Below are the code and all the weights of a small trained network. Each question names an input and a class and asks about switching units off, where a switched-off unit gives its printed mean instead of its output.

import numpy as np


def w(rows, s, z=0):
    codes = np.array(rows[::2]) - 128.0
    scale = np.full(codes.shape[1], s)
    scale[-1] = z or s
    return codes * scale


def f(y):
    return np.maximum(y, 0)


def log_softmax(a):
    a = a - a.max(-1, keepdims=True)
    return a - np.log(np.exp(a).sum(-1, keepdims=True))


def net(x, mask):
    res = np.array(x, float).reshape(1, 6) / 4 @ E
    y = f(res @ A[0][:, :-1].T + A[0][:, -1])
    res = res + np.where(mask, y, B[0][:, -1]) @ B[0][:, :-1]
    return log_softmax(res[-1] @ U[:, :-1].T + U[:, -1])


A, B = {}, {}
E = w([
[86,105,155,98,253,177,87,45],'x0',
[74,48,212,197,175,154,253,183],'x1',
[127,87,125,14,59,154,238,66],'x2',
[67,25,174,71,82,51,39,183],'x3',
[255,54,172,166,154,23,148,63],'x4',
[149,241,234,47,179,78,146,173],'x5',
],0.0071)
A[0] = w([
[145,168,174,74,147,84,132,152,60],'neuron 1',
[170,185,78,101,114,136,97,71,65],'neuron 2',
[141,142,153,177,147,182,187,137,116],'neuron 3',
[143,148,114,169,160,155,179,126,141],'neuron 4',
[85,138,102,109,125,168,116,160,96],'neuron 5',
[215,93,153,140,123,75,127,129,116],'neuron 6',
[230,79,155,168,152,61,134,67,93],'neuron 7',
[62,137,116,101,104,166,104,174,55],'neuron 8',
[131,164,99,98,122,102,88,87,42],'neuron 9',
[149,158,128,206,169,133,63,170,101],'neuron 10',
[162,164,78,90,112,105,53,103,4],'neuron 11',
[117,112,133,49,89,129,181,91,71],'neuron 12',
[160,185,97,172,74,117,178,145,136],'neuron 13',
[92,82,167,152,158,140,182,176,14],'neuron 14',
[133,194,173,75,142,100,140,154,68],'neuron 15',
[57,157,119,98,107,176,119,180,76],'neuron 16',
[65,53,179,81,115,78,72,166,23],'neuron 17',
[150,84,120,2,81,156,197,60,113],'neuron 18',
[162,192,143,118,151,130,158,132,131],'neuron 19',
[86,115,154,99,210,155,87,74,143],'neuron 20',
[139,129,145,171,63,109,175,215,99],'neuron 21',
[124,171,217,78,136,87,124,154,108],'neuron 22',
[91,66,146,88,103,66,91,192,109],'neuron 23',
[35,190,95,124,103,189,138,178,44],'neuron 24',
[134,181,199,79,131,103,124,147,71],'neuron 25',
[100,80,177,172,143,146,179,170,37],'neuron 26',
[100,96,124,106,191,152,104,85,110],'neuron 27',
[93,39,66,195,65,144,115,89,106],'neuron 28',
[145,134,138,188,175,93,59,165,79],'neuron 29',
[104,118,180,115,193,191,117,78,126],'neuron 30',
[150,151,114,137,42,99,145,223,230],'neuron 31',
[165,169,103,79,84,109,42,104,59],'neuron 32',
[121,154,195,108,158,113,162,184,64],'neuron 33',
[73,182,113,140,115,190,124,155,110],'neuron 34',
[87,78,199,172,159,152,180,172,64],'neuron 35',
],0.0092,0.0033)
B[0] = w([
[94,93,96,180,82,149,85,113,174],'neuron 1',
[106,114,99,57,160,98,177,141,194],'neuron 2',
[122,144,96,71,164,121,176,134,204],'neuron 3',
[121,149,104,82,171,140,176,110,198],'neuron 4',
[129,127,149,144,87,90,149,102,176],'neuron 5',
[115,133,190,131,63,111,145,77,207],'neuron 6',
[93,150,184,154,59,90,165,73,255],'neuron 7',
[129,126,156,140,94,97,149,97,186],'neuron 8',
[113,92,111,63,132,106,138,140,168],'neuron 9',
[97,148,163,141,146,147,198,227,201],'neuron 10',
[83,62,99,57,142,83,139,153,187],'neuron 11',
[106,131,153,164,122,131,129,191,197],'neuron 12',
[192,135,142,85,147,187,98,118,196],'neuron 13',
[97,85,100,64,119,70,96,144,193],'neuron 14',
[90,101,77,177,101,150,98,109,180],'neuron 15',
[136,123,184,156,70,68,133,86,199],'neuron 16',
[139,241,96,86,224,200,254,78,217],'neuron 17',
[86,167,176,190,154,139,131,255,251],'neuron 18',
[96,148,84,143,124,166,146,102,180],'neuron 19',
[195,89,168,114,106,170,75,140,217],'neuron 20',
[182,84,142,75,138,157,68,131,198],'neuron 21',
[94,99,80,181,100,166,117,105,194],'neuron 22',
[165,222,119,108,209,188,207,85,214],'neuron 23',
[131,131,189,159,78,73,151,78,219],'neuron 24',
[96,97,75,190,85,156,88,109,179],'neuron 25',
[99,54,82,66,131,71,118,139,200],'neuron 26',
[172,96,153,123,103,171,77,133,194],'neuron 27',
[84,111,65,215,101,183,89,110,241],'neuron 28',
[90,137,168,153,124,139,166,206,195],'neuron 29',
[209,116,148,94,110,173,68,123,207],'neuron 30',
[212,103,164,107,122,185,66,126,218],'neuron 31',
[118,73,105,67,117,98,147,146,198],'neuron 32',
[98,90,75,150,102,136,95,120,182],'neuron 33',
[115,148,164,134,101,98,160,94,200],'neuron 34',
[113,74,87,51,122,80,130,135,220],'neuron 35',
],0.0081,0.009)
U = w([
[104,92,83,66,125,61,127,147,101],'0',
[122,138,208,165,92,67,142,53,83],'1',
[98,110,41,208,108,165,96,103,106],'2',
[105,148,182,165,134,135,140,253,114],'3',
[146,182,98,109,163,165,175,83,254],'4',
[199,102,174,103,115,170,62,131,88],'5',
[147,158,126,146,150,108,110,122,158],'6',
],0.014,0.0058)

Each question gives the input, the list of numbers given to net, and the class t.
The units are the neurons (one row each of A and B). Each row of codes is followed by its name. A weight is (code - 128) times the scale printed after its matrix; where a second scale follows, it is the last column's (A, B and U).
mask holds one flag per neuron, in row order. A switched-off neuron (its flag False) gives its mean, the last column of its row in B, instead of its output. The means were averaged over made-up inputs and are rounded, as every weight is.
A unit's drop is (log p(t) with every unit on - log p(t) with that unit switched off) / (log p(t) with every unit on - log p(t) with every unit switched off).
The circuit of an input: a set's keep is (log p(t) with only the set's units on - log p(t) with every unit switched off) / (log p(t) with every unit on - log p(t) with every unit switched off). Starting from the 12 units with the biggest drops (on a tie, the unit counted first), units are removed one at a time, each time the one whose removal leaves the highest keep (on an exact tie, the one counted first), for as long as the keep stays at least 0.8.
circuit, biggest first: the units of the circuit, biggest drop first
k most important neurons: the k neurons with the biggest drops, biggest first
drop of u: that unit's drop, to one decimal
input [-4,4,-1,0,-7,-3], class 1: most important neuron : [neuron 24]
input [-8,-3,-6,-6,3,-5], class 5: 3 most important neurons : [neuron 13; neuron 31; neuron 18]
input [-2,0,-3,7,-5,1], class 4: 2 most important neurons : [neuron 17; neuron 23]
input [-3,-2,2,4,-3,0], class 4: circuit, biggest first : [neuron 23; neuron 17]
input [-6,0,1,-5,-3,0], class 5: circuit, biggest first : [neuron 31; neuron 13]
input [8,5,-2,-2,0,2], class 5: 2 most important neurons : [neuron 30; neuron 20]
input [-7,-2,-3,-6,-6,7], class 2: circuit, biggest first : [neuron 15; neuron 25]
input [3,-2,7,7,-3,5], class 3: 2 most important neurons : [neuron 18; neuron 12]
input [8,1,7,4,5,8], class 2: circuit, biggest first : [neuron 22; neuron 25; neuron 1]
input [-6,1,3,6,5,-1], class 4: 2 most important neurons : [neuron 23; neuron 17]
input [1,-6,-6,1,8,-2], class 1: 2 most important neurons : [neuron 7; neuron 6]
input [8,0,7,-6,-8,3], class 1: circuit, biggest first : [neuron 24; neuron 16]
input [5,6,-6,-3,-1,3], class 0: 4 most important neurons : [neuron 35; neuron 18; neuron 26; neuron 14]
input [-5,2,1,-1,-5,5], class 1: 3 most important neurons : [neuron 24; neuron 16; neuron 28]
input [-2,3,-8,-4,4,-5], class 3: circuit, biggest first : [neuron 10]
input [5,8,-2,3,-1,8], class 0: 4 most important neurons : [neuron 35; neuron 14; neuron 26; neuron 28]
input [-6,7,6,4,-2,4], class 0: 3 most important neurons : [neuron 35; neuron 26; neuron 14]
input [2,2,-7,-2,6,-2], class 3: 3 most important neurons : [neuron 10; neuron 29; neuron 24]
input [-1,4,3,1,4,4], class 0: 2 most important neurons : [neuron 28; neuron 24]
input [4,1,8,3,0,5], class 3: circuit, biggest first : [neuron 18]
input [2,0,-7,0,5,0], class 3: 2 most important neurons : [neuron 10; neuron 29]
input [-5,-2,5,2,4,6], class 2: drop of neuron 25 : 0.2
input [-7,-2,2,3,0,-2], class 5: drop of neuron 31 : 0.1
input [-3,0,-8,7,-8,5], class 1: drop of neuron 34 : 0.1
input [-3,-3,3,4,-1,6], class 2: drop of neuron 2 : 0.0
